Below is a small trained network, with its code and all its weights. Each question gives an input and a class and asks what happens when units are switched off, that is, made to give their printed mean instead of their output.

import numpy as np


def w(rows, s, z=0):
    codes = np.array(rows[::2]) - 128.0
    scale = np.full(codes.shape[1], s)
    scale[-1] = z or s
    return codes * scale


def norm(h):
    return h / np.sqrt((h * h).mean(-1, keepdims=True) + 1e-5)


def f(y):
    return y / 2 * (1 + np.tanh(0.7978845608 * (y + 0.044715 * y**3)))


def log_softmax(a):
    a = a - a.max(-1, keepdims=True)
    return a - np.log(np.exp(a).sum(-1, keepdims=True))


def net(x, mask):
    res = np.array(x, float).reshape(1, 5) / 4 @ E
    u = 0
    for l in range(4):
        y = f(norm(res) @ A[l][:, :-1].T + A[l][:, -1])
        res = res + np.where(mask[u : u + 6], y, B[l][:, -1]) @ B[l][:, :-1]
        u += 6
    return log_softmax(norm(res)[-1] @ U[:, :-1].T + U[:, -1])


A, B = {}, {}
E = w([
[108,39,132,77],'x0',
[92,81,31,151],'x1',
[128,123,130,135],'x2',
[2,145,163,137],'x3',
[128,136,125,117],'x4',
],0.01)
A[0] = w([
[167,191,84,166,135],'0.n0',
[123,114,5,162,28],'0.n1',
[114,176,58,152,105],'0.n2',
[101,190,116,175,159],'0.n3',
[50,132,43,153,2],'0.n4',
[82,120,48,161,42],'0.n5',
],0.019,0.0063)
B[0] = w([
[130,57,173,231,254],'0.n0',
[24,89,50,187,248],'0.n1',
[117,93,101,234,213],'0.n2',
[109,232,143,114,241],'0.n3',
[224,133,250,64,225],'0.n4',
[221,131,117,125,216],'0.n5',
],0.021,0.0073)
A[1] = w([
[90,232,65,143,23],'1.n0',
[122,208,60,186,4],'1.n1',
[142,188,157,212,141],'1.n2',
[100,127,62,133,51],'1.n3',
[6,161,185,113,61],'1.n4',
[162,224,129,171,78],'1.n5',
],0.019,0.0028)
B[1] = w([
[19,186,81,55,153],'1.n0',
[16,16,142,114,164],'1.n1',
[219,216,160,162,245],'1.n2',
[68,174,27,128,138],'1.n3',
[13,3,186,217,184],'1.n4',
[176,231,98,114,193],'1.n5',
],0.019,0.012)
A[2] = w([
[120,31,6,51,64],'2.n0',
[147,78,186,42,119],'2.n1',
[130,63,161,75,172],'2.n2',
[205,90,163,153,116],'2.n3',
[159,81,129,79,95],'2.n4',
[93,164,150,93,1],'2.n5',
],0.02,0.0028)
B[2] = w([
[127,253,41,95,202],'2.n0',
[135,46,200,76,217],'2.n1',
[195,89,90,91,202],'2.n2',
[150,162,122,76,254],'2.n3',
[104,104,136,77,178],'2.n4',
[111,139,174,164,134],'2.n5',
],0.025,0.0097)
A[3] = w([
[147,86,79,82,63],'3.n0',
[104,63,196,76,82],'3.n1',
[93,3,109,228,92],'3.n2',
[122,97,119,48,16],'3.n3',
[25,183,145,109,1],'3.n4',
[97,164,112,197,160],'3.n5',
],0.023,0.0028)
B[3] = w([
[103,131,152,43,189],'3.n0',
[183,61,29,156,231],'3.n1',
[199,24,56,252,253],'3.n2',
[89,75,225,53,207],'3.n3',
[38,166,237,105,190],'3.n4',
[114,53,125,31,254],'3.n5',
],0.024,0.0094)
U = w([
[201,212,188,153,128],'0',
[114,52,93,191,253],'1',
[148,78,138,3,143],'2',
[59,181,24,57,21],'3',
[17,167,223,135,39],'4',
],0.019,0.0043)

Each question gives the input, the list of numbers given to net, and the class t.
The units are the neurons (one row each of A and B). Each row of codes is followed by its name. A weight is (code - 128) times the scale printed after its matrix; where a second scale follows, it is the last column's (A, B and U).
mask holds one flag per neuron, layer by layer. A switched-off neuron (its flag False) gives its mean, the last column of its row in B, instead of its output. The means were averaged over made-up inputs and are rounded, as every weight is.
A unit's drop is (log p(t) with every unit on - log p(t) with that unit switched off) / (log p(t) with every unit on - log p(t) with every unit switched off).
unit that matters most: the unit with the biggest drop
k most important neurons: the k neurons with the biggest drops, biggest first
top k neurons in layer l: the k neurons of layer l with the biggest drops, biggest first
drop when u is switched off: that unit's drop, to one decimal
input [-2,3,-6,-4,2], class 1: unit that matters most	0.n0
input [1,7,6,-4,-5], class 3: top 2 neurons in layer 0	[0.n1 0.n0]
input [-5,1,-7,-4,6], class 1: 2 most important neurons	[0.n4 0.n0]
input [3,1,1,-7,1], class 3: 2 most important neurons	[0.n4 1.n2]
input [4,-5,-1,1,-8], class 1: 2 most important neurons	[0.n2 0.n5]
input [-6,1,4,1,7], class 0: top 2 neurons in layer 0	[0.n0 0.n1]
input [5,-8,8,5,1], class 1: 2 most important neurons	[0.n4 1.n4]
input [0,5,5,3,2], class 0: 2 most important neurons	[0.n4 0.n2]
input [0,1,-1,-7,-3], class 1: top 2 neurons in layer 0	[0.n3 0.n4]
input [5,-4,-2,2,7], class 1: 3 most important neurons	[0.n5 0.n4 1.n4]
input [-6,1,-7,-7,8], class 1: 2 most important neurons	[0.n4 2.n0]
input [6,-7,-2,3,7], class 1: 2 most important neurons	[0.n5 0.n4]
input [2,-3,3,1,7], class 1: 4 most important neurons	[0.n2 0.n0 0.n3 0.n5]
input [-4,0,4,4,3], class 4: unit that matters most	0.n3
input [-5,0,-7,-7,0], class 0: 2 most important neurons	[0.n1 1.n4]
input [-6,6,-6,1,5], class 0: top 2 neurons in layer 0	[0.n4 0.n5]
input [8,2,5,-2,4], class 3: top 2 neurons in layer 0	[0.n4 0.n3]
input [-3,1,4,6,0], class 0: 2 most important neurons	[0.n1 0.n4]
input [5,7,7,-2,-4], class 3: 2 most important neurons	[0.n1 2.n0]
input [4,-1,6,4,-1], class 1: unit that matters most	0.n5
input [0,3,-5,1,8], class 0: top 2 neurons in layer 0	[0.n4 0.n2]
input [8,3,2,-4,-1], class 3: drop when 1.n4 is switched off	0.0
input [-7,5,-4,4,-6], class 0: drop when 0.n4 is switched off	1.0
input [-1,-1,6,-2,6], class 0: drop when 0.n1 is switched off	0.6
